Below are the code and all the weights of a small trained network. Each question names an input and a class and asks about switching units off, where a switched-off unit gives its printed mean instead of its output.

import numpy as np


def w(rows, s, z=0):
    codes = np.array(rows[::2]) - 128.0
    scale = np.full(codes.shape[1], s)
    scale[-1] = z or s
    return codes * scale


def f(y):
    return np.maximum(y, 0)


def log_softmax(a):
    a = a - a.max(-1, keepdims=True)
    return a - np.log(np.exp(a).sum(-1, keepdims=True))


def net(x, mask):
    res = np.array(x, float).reshape(1, 7) / 4 @ E
    y = f(res @ A[0][:, :-1].T + A[0][:, -1])
    res = res + np.where(mask, y, B[0][:, -1]) @ B[0][:, :-1]
    return log_softmax(res[-1] @ U[:, :-1].T + U[:, -1])


A, B = {}, {}
E = w([
[100,109,124,84,116,122,123,97,146,137,149],'x0',
[96,225,160,81,87,90,214,143,67,230,129],'x1',
[182,186,176,123,128,67,88,139,251,123,107],'x2',
[159,128,132,174,134,134,141,136,124,143,120],'x3',
[115,84,169,95,230,59,176,99,99,141,21],'x4',
[132,127,156,126,118,140,129,126,128,124,121],'x5',
[225,71,157,62,119,80,122,205,92,125,192],'x6',
],0.011)
A[0] = w([
[112,163,161,121,102,102,157,133,110,201,115,146],'neuron 0',
[133,92,115,114,134,134,127,148,79,130,133,75],'neuron 1',
[120,218,159,88,108,70,203,129,83,213,135,99],'neuron 2',
[118,100,157,102,187,81,144,115,122,122,58,54],'neuron 3',
[149,156,170,127,143,53,108,135,208,133,96,36],'neuron 4',
[116,135,124,140,83,137,93,137,139,156,157,55],'neuron 5',
[112,124,137,126,143,112,152,118,132,134,147,97],'neuron 6',
[133,75,159,100,198,61,171,95,104,148,36,68],'neuron 7',
[164,97,136,98,129,108,116,163,117,156,147,81],'neuron 8',
[80,51,127,143,130,174,134,129,6,142,139,63],'neuron 9',
[141,6,131,153,180,135,89,113,175,46,107,163],'neuron 10',
[42,192,118,182,162,184,134,47,177,146,61,115],'neuron 11',
[228,59,167,68,142,64,130,181,90,131,191,108],'neuron 12',
[126,89,106,114,111,159,180,113,82,111,88,1],'neuron 13',
[150,195,116,138,65,182,124,136,138,109,213,77],'neuron 14',
[180,185,152,104,120,62,110,142,235,142,99,32],'neuron 15',
],0.013,0.0033)
B[0] = w([
[158,59,141,135,165,131,77,126,145,77,86,189],'neuron 0',
[104,141,139,93,123,116,160,86,140,117,162,158],'neuron 1',
[221,107,84,123,174,176,44,120,177,88,27,231],'neuron 2',
[141,148,115,180,55,158,98,167,134,176,190,195],'neuron 3',
[124,149,127,114,211,132,202,92,100,118,200,195],'neuron 4',
[147,128,156,176,142,132,118,194,109,139,158,162],'neuron 5',
[152,129,158,162,135,125,116,132,121,125,132,139],'neuron 6',
[88,119,127,136,59,155,67,190,129,167,254,225],'neuron 7',
[77,145,147,169,105,104,148,146,120,99,79,168],'neuron 8',
[104,156,143,118,252,135,196,61,121,138,189,208],'neuron 9',
[220,98,104,112,177,171,38,127,166,102,28,240],'neuron 10',
[94,138,160,101,30,33,196,154,101,111,34,252],'neuron 11',
[81,154,146,124,26,53,190,134,113,125,17,232],'neuron 12',
[147,164,115,132,159,119,182,105,128,118,193,163],'neuron 13',
[114,111,123,135,79,147,65,167,138,186,220,213],'neuron 14',
[79,132,120,116,214,157,197,52,85,142,199,211],'neuron 15',
],0.013,0.021)
U = w([
[241,88,101,148,192,162,43,127,173,80,31,219],'0',
[122,159,167,149,57,26,191,153,96,109,34,243],'1',
[150,129,131,203,75,167,52,223,126,189,235,81],'2',
[148,163,135,140,255,139,208,47,92,120,171,1],'3',
],0.0099,0.00091)

Each question gives the input, the list of numbers given to net, and the class t.
The units are the neurons (one row each of A and B). Each row of codes is followed by its name. A weight is (code - 128) times the scale printed after its matrix; where a second scale follows, it is the last column's (A, B and U).
mask holds one flag per neuron, in row order. A switched-off neuron (its flag False) gives its mean, the last column of its row in B, instead of its output. The means were averaged over made-up inputs and are rounded, as every weight is.
A unit's drop is (log p(t) with every unit on - log p(t) with that unit switched off) / (log p(t) with every unit on - log p(t) with every unit switched off).
The circuit of an input: a set's keep is (log p(t) with only the set's units on - log p(t) with every unit switched off) / (log p(t) with every unit on - log p(t) with every unit switched off). Starting from the 12 units with the biggest drops (on a tie, the unit counted first), units are removed one at a time, each time the one whose removal leaves the highest keep (on an exact tie, the one counted first), for as long as the keep stays at least 0.8.
units of the circuit, in order: the units of the circuit, biggest drop first
most important unit: the unit with the biggest drop
k most important neurons: the k neurons with the biggest drops, biggest first
drop when u is switched off: that unit's drop, to one decimal
input [-6,2,-6,-8,-2,-8,8], class 1: most important unit	neuron 12
input [-4,-3,1,2,4,-1,4], class 1: 2 most important neurons	[neuron 12; neuron 2]
input [-8,-7,-2,2,-1,-3,8], class 1: 4 most important neurons	[neuron 12; neuron 2; neuron 8; neuron 0]
input [-3,1,7,5,7,4,4], class 2: 2 most important neurons	[neuron 7; neuron 3]
input [2,8,8,0,-3,-4,-5], class 0: 2 most important neurons	[neuron 2; neuron 0]
input [-5,2,-7,0,6,6,4], class 3: 3 most important neurons	[neuron 9; neuron 14; neuron 13]
input [7,4,0,-1,-5,-4,-4], class 2: 3 most important neurons	[neuron 10; neuron 14; neuron 12]
input [5,-1,4,6,3,5,2], class 3: 2 most important neurons	[neuron 11; neuron 15]
input [2,-7,-7,-6,8,-4,-1], class 2: 3 most important neurons	[neuron 7; neuron 3; neuron 2]
input [7,4,-1,-7,4,-8,2], class 0: 3 most important neurons	[neuron 2; neuron 14; neuron 0]
input [2,-3,-5,-2,3,6,5], class 1: 4 most important neurons	[neuron 12; neuron 15; neuron 4; neuron 2]
input [-3,8,2,-1,-8,-2,3], class 0: 2 most important neurons	[neuron 2; neuron 7]
input [8,5,-4,7,6,-2,4], class 2: 4 most important neurons	[neuron 7; neuron 10; neuron 3; neuron 11]
input [1,3,-3,-6,8,-7,-1], class 2: units of the circuit, in order	[neuron 7]
input [-6,-1,-4,-5,5,4,4], class 2: 2 most important neurons	[neuron 7; neuron 11]
input [4,3,0,-7,-2,7,-2], class 0: units of the circuit, in order	[neuron 12; neuron 7]
input [6,2,7,0,1,-4,4], class 3: drop when neuron 15 is switched off	0.9
input [0,-3,5,-5,2,8,7], class 1: drop when neuron 12 is switched off	6.2
input [-1,1,-7,-2,-2,-7,7], class 1: drop when neuron 15 is switched off	2.6
input [3,7,-8,2,-7,6,-1], class 3: units of the circuit, in order	[neuron 9]
